Below are the code and all the weights of a small trained network. Each question names an input and a class and asks about switching units off, where a switched-off unit gives its printed mean instead of its output.

import numpy as np


def w(rows, s, z=0):
    codes = np.array(rows[::2]) - 128.0
    scale = np.full(codes.shape[1], s)
    scale[-1] = z or s
    return codes * scale


def norm(h):
    return h / np.sqrt((h * h).mean(-1, keepdims=True) + 1e-5)


def f(y):
    return np.maximum(y, 0)


def log_softmax(a):
    a = a - a.max(-1, keepdims=True)
    return a - np.log(np.exp(a).sum(-1, keepdims=True))


def net(x, mask):
    res = np.array(x, float).reshape(1, 3) / 4 @ E
    u = 0
    for l in range(2):
        y = f(norm(res) @ A[l][:, :-1].T + A[l][:, -1])
        res = res + np.where(mask[u : u + 14], y, B[l][:, -1]) @ B[l][:, :-1]
        u += 14
    return log_softmax(norm(res)[-1] @ U[:, :-1].T + U[:, -1])


A, B = {}, {}
E = w([
[91,227,55,131,140,234,69],'x0',
[162,111,245,64,212,178,97],'x1',
[134,200,227,178,125,20,89],'x2',
],0.0012)
A[0] = w([
[110,119,198,149,143,117,67,1],'L0N1',
[119,67,138,106,99,143,125,168],'L0N2',
[103,94,126,109,114,112,163,215],'L0N3',
[145,172,174,154,103,48,125,59],'L0N4',
[121,182,134,106,152,168,106,133],'L0N5',
[192,146,142,162,128,100,89,90],'L0N6',
[188,111,144,74,192,116,103,94],'L0N7',
[134,82,194,79,149,105,173,17],'L0N8',
[139,109,146,79,123,179,107,191],'L0N9',
[98,141,132,120,124,102,187,203],'L0N10',
[67,176,134,165,51,124,27,157],'L0N11',
[169,144,255,124,113,128,85,201],'L0N12',
[129,93,128,128,46,107,137,190],'L0N13',
[155,73,191,139,128,56,170,216],'L0N14',
],0.004,0.00095)
B[0] = w([
[119,152,204,127,83,194,131,179],'L0N1',
[158,194,156,227,122,122,108,178],'L0N2',
[144,231,188,114,77,170,128,184],'L0N3',
[86,23,101,59,104,43,144,219],'L0N4',
[121,135,140,89,114,155,69,184],'L0N5',
[64,123,195,80,102,102,77,173],'L0N6',
[130,251,81,177,126,102,202,190],'L0N7',
[240,104,106,181,177,169,88,198],'L0N8',
[20,97,141,113,207,5,108,188],'L0N9',
[149,84,120,134,41,92,133,172],'L0N10',
[179,122,201,139,167,88,153,223],'L0N11',
[81,160,120,151,132,155,205,252],'L0N12',
[131,128,136,148,47,163,121,196],'L0N13',
[139,130,28,125,187,138,65,254],'L0N14',
],0.0026,0.0031)
A[1] = w([
[106,62,79,5,121,183,33,154],'L1N1',
[240,14,75,133,120,73,80,132],'L1N2',
[3,170,148,133,137,130,72,186],'L1N3',
[195,99,217,97,158,121,75,155],'L1N4',
[243,88,28,142,117,173,85,119],'L1N5',
[171,98,155,223,97,77,35,178],'L1N6',
[103,158,105,123,177,184,14,131],'L1N7',
[206,102,93,238,78,144,219,24],'L1N8',
[110,181,198,105,94,150,159,7],'L1N9',
[103,159,46,152,69,123,127,137],'L1N10',
[145,164,147,128,9,144,213,41],'L1N11',
[65,107,100,88,47,70,91,83],'L1N12',
[173,112,115,176,53,103,172,66],'L1N13',
[111,117,86,146,62,99,189,6],'L1N14',
],0.0032,0.0013)
B[1] = w([
[100,41,94,114,204,56,118,179],'L1N1',
[150,177,234,133,116,172,49,251],'L1N2',
[161,56,124,68,90,177,106,251],'L1N3',
[108,179,34,179,120,176,166,192],'L1N4',
[129,117,207,136,121,66,62,244],'L1N5',
[168,64,74,101,97,152,131,249],'L1N6',
[155,117,69,129,95,36,157,215],'L1N7',
[112,5,152,194,79,157,99,239],'L1N8',
[30,235,160,38,66,220,90,163],'L1N9',
[151,145,188,99,160,172,173,242],'L1N10',
[84,114,34,172,149,235,255,194],'L1N11',
[58,150,171,123,128,79,196,215],'L1N12',
[91,173,87,135,231,221,114,223],'L1N13',
[68,142,135,170,149,130,192,200],'L1N14',
],0.0027,0.0022)
U = w([
[171,181,143,173,255,133,197,144],'0',
[81,25,23,22,181,106,80,137],'1',
[214,204,54,97,45,142,96,109],'2',
[38,74,105,219,66,236,239,136],'3',
[212,46,203,207,107,160,15,129],'4',
[27,229,226,33,114,211,111,137],'5',
[51,78,207,115,47,6,150,153],'6',
[163,115,150,82,105,149,169,2],'7',
],0.0093,0.0094)

Each question gives the input, the list of numbers given to net, and the class t.
The units are the neurons (one row each of A and B). Each row of codes is followed by its name. A weight is (code - 128) times the scale printed after its matrix; where a second scale follows, it is the last column's (A, B and U).
mask holds one flag per neuron, layer by layer. A switched-off neuron (its flag False) gives its mean, the last column of its row in B, instead of its output. The means were averaged over made-up inputs and are rounded, as every weight is.
A unit's drop is (log p(t) with every unit on - log p(t) with that unit switched off) / (log p(t) with every unit on - log p(t) with every unit switched off).
The circuit of an input: a set's keep is (log p(t) with only the set's units on - log p(t) with every unit switched off) / (log p(t) with every unit on - log p(t) with every unit switched off). Starting from the 12 units with the biggest drops (on a tie, the unit counted first), units are removed one at a time, each time the one whose removal leaves the highest keep (on an exact tie, the one counted first), for as long as the keep stays at least 0.8.
units of the circuit, in order: the units of the circuit, biggest drop first
top k neurons: the k neurons with the biggest drops, biggest first
k most important neurons of layer l: the k neurons of layer l with the biggest drops, biggest first
input [5,-8,7], class 6: 4 most important neurons of layer 0 -> [L0N12 L0N11 L0N4 L0N7]
input [-3,4,-8], class 0: 2 most important neurons of layer 0 -> [L0N9 L0N2]
input [-5,-7,2], class 3: most important neuron of layer 0 -> [L0N13]
input [-8,0,6], class 4: units of the circuit, in order -> [L0N8 L0N14]
input [-8,3,4], class 4: units of the circuit, in order -> [L0N8 L0N14]
input [3,-4,4], class 6: units of the circuit, in order -> [L0N4 L0N11]
input [2,-2,-6], class 1: units of the circuit, in order -> [L0N12 L1N1]
input [-8,-1,3], class 4: units of the circuit, in order -> [L0N14 L1N2]
input [8,-2,6], class 2: 3 most important neurons of layer 0 -> [L0N12 L0N3 L0N11]
input [-4,4,4], class 0: units of the circuit, in order -> [L0N12 L0N14]
input [-2,4,4], class 0: 4 most important neurons of layer 0 -> [L0N8 L0N14 L0N3 L0N13]
input [-4,4,-8], class 4: units of the circuit, in order -> [L0N8 L0N2 L1N5]
input [3,-1,0], class 2: top 2 neurons -> [L0N11 L0N4]
input [-4,5,-3], class 0: top 2 neurons -> [L0N9 L0N7]
input [-8,4,6], class 4: units of the circuit, in order -> [L0N8]
input [5,-1,2], class 2: top 2 neurons -> [L0N12 L0N11]
input [-6,2,6], class 4: top 3 neurons -> [L0N8 L0N14 L0N9]
input [-6,7,3], class 0: 2 most important neurons of layer 0 -> [L0N12 L0N8]
input [-7,-8,1], class 3: 2 most important neurons of layer 1 -> [L1N13 L1N11]
input [-6,6,2], class 0: top neuron -> [L0N12]
input [-1,3,1], class 0: top 3 neurons -> [L0N8 L0N14 L0N12]
